Each row is followed by its class number. Each block has new classes, again numbered from 0 up, in any order.
[-12   5  13   3 -14  -1  -5   5   5   0   5  -1   6  -7  25  -1   3  33
  11  20  15   4 -12  -2   6  12  -4   3]
0
[  1 -32  -2   3 -25  -5   2   5  18  18   7  -1   5 -20  56  -5  -1 -19
   7  13   6  -8 -15 -10   1  10   1   8]
1
[ -3   5  11  -2  -5 -10   7   1  10 -10   2  -3   5   3  13  -6 -11  46
   8   9   7  -3  13   1  12  14   6   2]
2
[ 0 17  3  3 -3  3  2  7 10  1 -2  1  5 -8 52 -6  0 29  7 24  7 -6 -5  2
 15  7 -4  6]
1
[ -3 -15   5  -5 -15 -12   6  -2  14   0   2  -8   2  -4  15 -11 -12  39
   8  11   4  -7  12   0  11   9   5   0]
2
[ -1  21  14  -2   4   2   1   3  -1 -11  -3   2   5   4  17  -1   4  28
   4   8  11  -2  -1   0  -3   7   1   1]
0
[  7  15   6   0  -9  -6 -11   9  10  -3   5  -3  10  -4  47  -2   2  40
  12  22  10  -2 -15  -2  18   7   0   5]
0
[  0   3   7   3 -16  -2  -1   2  19  14   5  -2   7 -13  69  -9   1  51
  14  34  24  -3 -14  -4  19  17  -1  10]
0
[ -1  -6  -6   4 -13   2  -6   2  18   9  -1   5   2 -15  66  -2  -8  25
   9  22  14  -6  -5  -1  16   8   0   8]
1
[  0   4   8  -6  -7  -8   6   3  12  -7   4  -1   8   4  40  -4  -8  57
  10  19  12 -10  10   0  14  21   0   2]
2
[ -1 -33  -3   6 -34   0   2   2  19  20   7   0   1 -21  41  -6   0 -13
  10   6   2  -4 -10  -4   1   5   2   6]
1
[  2   6   6  -1 -11  -8  -1   8   2   6   5  -4   6  -8  54  -9   5  27
  12  24  16  -6 -11  -2  18  14   0   7]
0
[  0  -3   4   2 -10   0   6   2  15   6   1  -1   8 -11  57  -6  -8  24
   6  28  15  -7  -1  -4  15  22   1   6]
1
[  2  31  15  -4   9 -10   7   4   9 -17  -1  -5   7  11  45  -4  -9  82
  12  26  16  -7  18   2  24  20   2   3]
2
[  1  28  10  -4  -1  -4   1   8  14 -10  -5   3   0   5  46  -6  -2  66
  11  24  20  -7   3   2  25  14  -1   6]
2
[  4  13   8   0  -8  -4 -12   4  13  -1   5  -1   7 -11  63  -3   1  49
  10  31  20  -6  -7   0  28  17   1  11]
0
[ -3   8   7  -1   6 -11   4  13   4  -8   3  -4   6   8  20  -3  -3  32
   1  -5   0  -9   6   4  14  12   1   4]
2
[ -2   1   2  -2   2  -9   6   0  13  -7   2  -6   3   2  23  -4 -11  42
   4   6   2 -10  13   3  10  17   1   1]
2
[ -1  -4   6   0 -14  -7  -4   5  16   2   3  -2  10 -13  60  -6   0  28
  13  29  18  -2 -15  -4  20  17   0   9]
0
[  0   5  12  -6   5 -11   3   2  11 -17   2  -5   6   5  33  -1  -4  60
  10  21  11  -8   8   0  16  20   2   2]
2
[ -1  -2  11  -5 -10 -11   2   2  20  -2  -2  -8   9  -3  36  -5  -6  33
  13  14   7 -21   5  -1  10  18   3   5]
2

Next block: new classes, numbered from 0 again.
[ -3  -6   2  -2   5  11   0  -4   3  -7  -4   1  -7 -13   9  -6  -1  -6
   3  -4   7  12  -3  11   0   6  -3  -1]
3
[  6  -4  26   7   3  10  -5 -14  -3  -1   0 -11 -31  -7 -12   0  -1  -5
 -10 -10   3   6  11  -8   2  11   1   4]
2
[ -9  -5   2  -3   6   6  -5  -3   3  -5  -6   1 -26 -12   0  -7   1 -11
   4   2   0   7  -4   8 -16   7   3  -4]
3
[  9  -6   5   0  -1  11 -10 -22  11   0   3  -7  -5   7   9   4   9  -7
 -15 -12   3  17   0  -2  -2  16   2 -18]
1
[  8   1  17   5   6   7  -6  -7 -13  -2  -4 -11 -18   2 -17   7  -2  -1
  -9  -9   4   4   0 -13   4   7  -4  10]
2
[ 9  4 -6  1 -2 -9 -3  7  7  4  1 10 28 -9  6  1  6 11  3  3 -5 -1 -5  4
 14  4 -6 14]
0
[  7  -3  12 -10   5   5  -9 -27  10   3   2  -8 -10  -1   4   8   3 -19
  -3 -10   3   7  -3  -3  10  15   7 -15]
1
[ 10  -3   8  -1   1   7 -10 -19   4   7  -1  -3  -8   7   2   6   6 -12
   5  -9   6  10   4  -8  -4  15   1 -14]
1
[ -6  -1   6  -3   4  10   3  -6   1  -3   1  -1 -26 -19   6  -7   2 -12
   2  -1  32   3   8  -1 -16   4   4  -9]
3
[  2  -7   3  -2   0  10  -8 -24  14  -1   1 -11 -13  -5   4   1  -1 -14
  -4 -10   6   9   0   0  -7  12   9 -17]
1
[ 4  2  6 -1 -3 -9 -7 -6 10  4  0 -2 12 -4  0  2  0  7  7 -1 -1  7 -2  8
  7 -3 -1  2]
0
[  7   3   7   6   8   4  -2  -7 -11  -1   0 -10   1   5 -10  11  -4   6
  -9  -7   2   0   4 -16   5  11 -12  12]
2
[ -8  -6   2  -4   1  13  -4  -1   0  -4  -1   4 -17 -16   5  -5   2  -8
   2  -6  11  12  -6   1  -7   5   5  -6]
3
[ -1   0  16  11  18   8   1 -14  -1  -2  -4 -11 -34 -13 -14   1  -1  -7
 -12 -13   9  13   7  -9   2  13   0  11]
2
[  6  -5   6  -1  -3   6  -7 -19   8   1   0  -3  -5   0   4   7   7 -10
  -2  -7   6  12   1   0  -4  11   2  -8]
1
[  1  -6  -9  -3   4   2  -1   5   2  -6  -5   7  -5  -9   9   0   5  -1
 -10  -4   8   6 -11   0  -5   6  -2  -1]
3
[  9   0   6   3  -2   0  -5 -12  10   0   5  -6 -14 -10   0  -4  10   1
  12  -7   4   8  -2   6   5  -5  10  -5]
0
[  5   0  -2  -3  -4 -12  -9   2   0   1   2   7  32   0   5  -1   6  15
   5   2  -3  -4  -7   9  13  -1 -10   7]
0
[  8  -2   9   6   8  39  -8 -12   0   0  -1  -8 -22   2  -9   1  -7  -1
  -9  -9   3   6  -1 -18   5   8   4  10]
2
[  5  -1   1   0  -1   1  -6  -4   8  -2  -1  -6  -7 -10  -1  -6   1   3
   9  -6   5   3  -4   2   1  -2  11  -3]
0
[  6   0   9   2   0  -4  -3 -17  13   1  -1  -4  -2   2   0  -3   3   5
   9  -3   4   5  -3   4   2   4   6   1]
0
[  7  -6   5  -2   0   5  -8 -23  14   0   1  -3  -9   2   5   3   7 -13
  -1  -9   3  11   1  -1  -2   1   7 -16]
1
